Below is a small trained network, with its code and all its weights. Each question gives an input and a target symbol and asks what happens when units are switched off, that is, made to give their printed mean instead of their output.

import numpy as np


def w(rows, s, z=0):
    codes = np.array(rows[::2]) - 128.0
    scale = np.full(codes.shape[1], s)
    scale[-1] = z or s
    return codes * scale


def norm(h):
    return h / np.sqrt((h * h).mean(-1, keepdims=True) + 1e-5)


def f(y):
    return y / 2 * (1 + np.tanh(0.7978845608 * (y + 0.044715 * y**3)))


def softmax(a):
    e = np.exp(a - a.max(-1, keepdims=True))
    return e / e.sum(-1, keepdims=True)


def log_softmax(a):
    a = a - a.max(-1, keepdims=True)
    return a - np.log(np.exp(a).sum(-1, keepdims=True))


def net(x, mask):
    ids = ['ΘΣΦΨαβδεζηλμπω'.index(c) for c in x.split()]
    T = len(ids)
    res = E[ids] + P[:T]
    u = 0
    for l in range(2):
        r = norm(res)
        for j in range(2):
            rows = slice(2 * j, 2 * j + 2)
            q, k, v = (r @ M[l][rows].T for M in (Q, K, V))
            z = softmax(np.where(np.tri(T) > 0, q @ k.T / 2**0.5, -1e9)) @ v
            o = O[l][rows]
            res = res + np.where(mask[u + j], z, o[:, -1]) @ o[:, :-1]
        u += 2
        y = f(norm(res) @ A[l][:, :-1].T + A[l][:, -1])
        res = res + np.where(mask[u : u + 4], y, B[l][:, -1]) @ B[l][:, :-1]
        u += 4
    return log_softmax(norm(res)[-1] @ U[:, :-1].T + U[:, -1])


Q, K, V, O, A, B = {}, {}, {}, {}, {}, {}
E = w([
[108,159,161,210,132,119,194],'Θ',
[93,243,168,147,150,106,145],'Σ',
[129,220,168,41,202,122,121],'Φ',
[73,148,164,152,56,159,132],'Ψ',
[112,119,58,9,139,116,94],'α',
[145,122,1,94,116,150,184],'β',
[170,225,101,122,132,160,164],'δ',
[109,100,135,101,108,62,88],'ε',
[174,184,204,112,152,154,116],'ζ',
[75,210,117,64,92,60,183],'η',
[120,221,188,97,92,103,151],'λ',
[198,90,59,82,106,231,128],'μ',
[105,203,205,119,191,67,41],'π',
[123,185,149,64,106,157,215],'ω',
],0.0094)
P = w([
[154,95,130,158,93,135,121],'0',
[33,175,93,124,234,252,171],'1',
[166,208,65,87,99,134,76],'2',
[73,109,129,124,200,207,165],'3',
[151,227,74,87,113,120,52],'4',
[107,83,109,140,189,189,136],'5',
[144,242,73,91,104,118,59],'6',
],0.011)
Q[0] = w([
[154,207,147,165,76,145,178],'0.h0',
[108,177,197,180,149,75,20],'0.h0',
[176,177,119,121,180,93,130],'0.h1',
[203,228,78,2,69,112,51],'0.h1',
],0.0066)
K[0] = w([
[99,204,244,174,96,201,243],'0.h0',
[112,204,254,208,233,20,6],'0.h0',
[134,110,223,102,51,109,137],'0.h1',
[214,138,243,255,32,43,230],'0.h1',
],0.0048)
V[0] = w([
[69,193,130,51,142,180,225],'0.h0',
[77,92,75,172,173,177,153],'0.h0',
[44,178,49,109,90,92,165],'0.h1',
[144,142,87,151,254,184,128],'0.h1',
],0.0084)
O[0] = w([
[153,108,214,215,152,101,38,255],'0.h0',
[100,161,198,200,239,77,164,129],'0.h0',
[157,31,42,130,161,2,70,129],'0.h1',
[238,184,171,33,154,153,168,102],'0.h1',
],0.0071,0.0053)
A[0] = w([
[123,125,95,115,96,134,100,251],'0.n0',
[134,94,141,163,195,170,124,242],'0.n1',
[75,83,179,131,248,136,164,177],'0.n2',
[194,157,124,77,146,143,159,81],'0.n3',
],0.012,0.0023)
B[0] = w([
[143,193,180,165,173,121,138,176],'0.n0',
[41,198,199,91,140,91,188,211],'0.n1',
[40,214,137,56,245,139,95,255],'0.n2',
[143,82,149,172,130,43,104,169],'0.n3',
],0.012,0.0091)
Q[1] = w([
[177,220,117,230,53,52,17],'1.h0',
[100,203,177,144,117,61,163],'1.h0',
[89,60,148,117,192,136,255],'1.h1',
[135,199,156,95,95,139,74],'1.h1',
],0.0094)
K[1] = w([
[107,1,83,97,39,191,175],'1.h0',
[101,60,175,148,124,164,157],'1.h0',
[115,239,160,80,245,110,52],'1.h1',
[82,71,79,75,107,144,186],'1.h1',
],0.0092)
V[1] = w([
[141,142,172,180,225,75,153],'1.h0',
[104,43,218,173,94,161,204],'1.h0',
[122,166,216,114,124,128,10],'1.h1',
[191,75,132,83,112,114,160],'1.h1',
],0.011)
O[1] = w([
[137,58,194,188,228,121,172,157],'1.h0',
[105,121,55,141,212,245,57,83],'1.h0',
[192,34,185,47,95,159,56,205],'1.h1',
[226,183,24,193,131,130,131,1],'1.h1',
],0.011,0.0068)
A[1] = w([
[111,43,216,2,45,136,54,76],'1.n0',
[134,181,61,58,82,181,186,204],'1.n1',
[113,155,183,85,141,150,116,206],'1.n2',
[57,153,62,127,100,224,82,2],'1.n3',
],0.0093,0.003)
B[1] = w([
[119,128,33,134,160,122,195,255],'1.n0',
[129,173,171,136,249,117,83,176],'1.n1',
[140,119,167,103,135,105,193,248],'1.n2',
[154,74,204,115,50,115,142,194],'1.n3',
],0.016,0.008)
U = w([
[28,123,187,132,207,154,122,134],'Θ',
[143,13,148,97,135,77,209,137],'Σ',
[234,80,74,74,115,139,117,202],'Φ',
[48,50,176,129,34,178,56,110],'Ψ',
[193,145,182,149,3,59,185,115],'α',
[138,160,95,254,150,106,213,80],'β',
[243,94,187,189,132,108,80,133],'δ',
[35,226,112,183,50,142,113,86],'ε',
[181,169,177,78,71,238,81,134],'ζ',
[90,55,100,175,117,45,31,144],'η',
[82,69,72,50,15,137,121,156],'λ',
[153,176,67,188,208,201,88,138],'μ',
[171,221,51,51,99,136,186,3],'π',
[112,12,92,107,164,204,39,127],'ω',
],0.011,0.0028)

Each question gives the input, a string of symbols that net reads in full, and the target symbol t.
The units are the heads (2 rows each of Q, K, V and O) and the neurons (one row each of A and B). Each row of codes is followed by its name. A weight is (code - 128) times the scale printed after its matrix; where a second scale follows, it is the last column's (O, A, B and U).
mask holds one flag per unit, layer by layer, with each layer's heads first. A switched-off unit (its flag False) gives its mean, the last column of its rows in O or B, instead of its output. The means were averaged over made-up inputs and are rounded, as every weight is.
A unit's drop is (log p(t) with every unit on - log p(t) with that unit switched off) / (log p(t) with every unit on - log p(t) with every unit switched off).
The circuit of an input: a set's keep is (log p(t) with only the set's units on - log p(t) with every unit switched off) / (log p(t) with every unit on - log p(t) with every unit switched off). Starting from all 12 units, units are removed one at a time, each time the one whose removal leaves the highest keep (on an exact tie, the one counted first), for as long as the keep stays at least 0.8.
circuit, biggest first: the units of the circuit, biggest drop first
top k neurons: the k neurons with the biggest drops, biggest first
top k neurons in layer l: the k neurons of layer l with the biggest drops, biggest first
which heads matter: for each layer, one digit per head in row order, 1 if its drop is at least 0.15 and else 0, layers parted by /
input ζ ε η Φ α, target ζ: circuit, biggest first -> [0.n2; 0.h0; 1.h0; 0.h1]
input α Ψ ζ λ Ψ, target α: which heads matter -> 11 / 10
input μ ε Θ ζ α, target μ: circuit, biggest first -> [0.n2; 1.h1; 0.h0; 1.h0]
input Σ ζ Θ, target Σ: circuit, biggest first -> [1.h1; 1.n0; 0.n2]
input ζ Ψ δ π Θ ω ζ, target ζ: circuit, biggest first -> [0.n2; 0.h0; 0.h1; 1.h0]
input ζ Φ ζ ζ Ψ, target ζ: which heads matter -> 11 / 10
input δ μ λ, target δ: which heads matter -> 01 / 11
input δ λ ε, target δ: top 3 neurons -> [0.n2; 0.n1; 0.n0]
input η ε β, target η: circuit, biggest first -> [0.h1]
input α ζ μ Σ ε, target α: circuit, biggest first -> [0.n2; 0.h0; 1.h0]
input ζ Ψ δ π ε β Φ, target ζ: top 3 neurons -> [0.n2; 0.n1; 1.n3]
input μ μ Θ, target μ: which heads matter -> 10 / 11
input η Ψ α ε ε π Σ, target η: circuit, biggest first -> [0.h1; 0.n2]
input Φ λ ε α Ψ λ, target Σ: circuit, biggest first -> [1.h1; 1.n0]
input ε η η η ζ η ε, target ε: which heads matter -> 11 / 01
input Φ μ ω λ π ε ε, target Φ: circuit, biggest first -> [0.n2; 1.h1; 0.h0; 0.n1]
input ζ Σ π ε Σ ε ζ, target ζ: top neuron in layer 1 -> [1.n3]
input μ β Σ, target μ: circuit, biggest first -> [0.n2; 1.h1; 1.h0]
input ζ Ψ ε ε ε, target ζ: top 3 neurons -> [0.n2; 0.n1; 1.n3]
input λ μ α, target λ: which heads matter -> 11 / 10
input μ β ζ π ε, target μ: top neuron in layer 0 -> [0.n2]
input δ Φ η, target δ: top 2 neurons -> [0.n2; 0.n1]
input β μ Θ ω β Σ η, target β: circuit, biggest first -> [0.n2; 1.h1; 0.n1]
input ε μ Σ, target ε: circuit, biggest first -> [0.h0; 0.h1; 0.n2; 1.h0]
input ε μ Θ, target ε: which heads matter -> 11 / 11
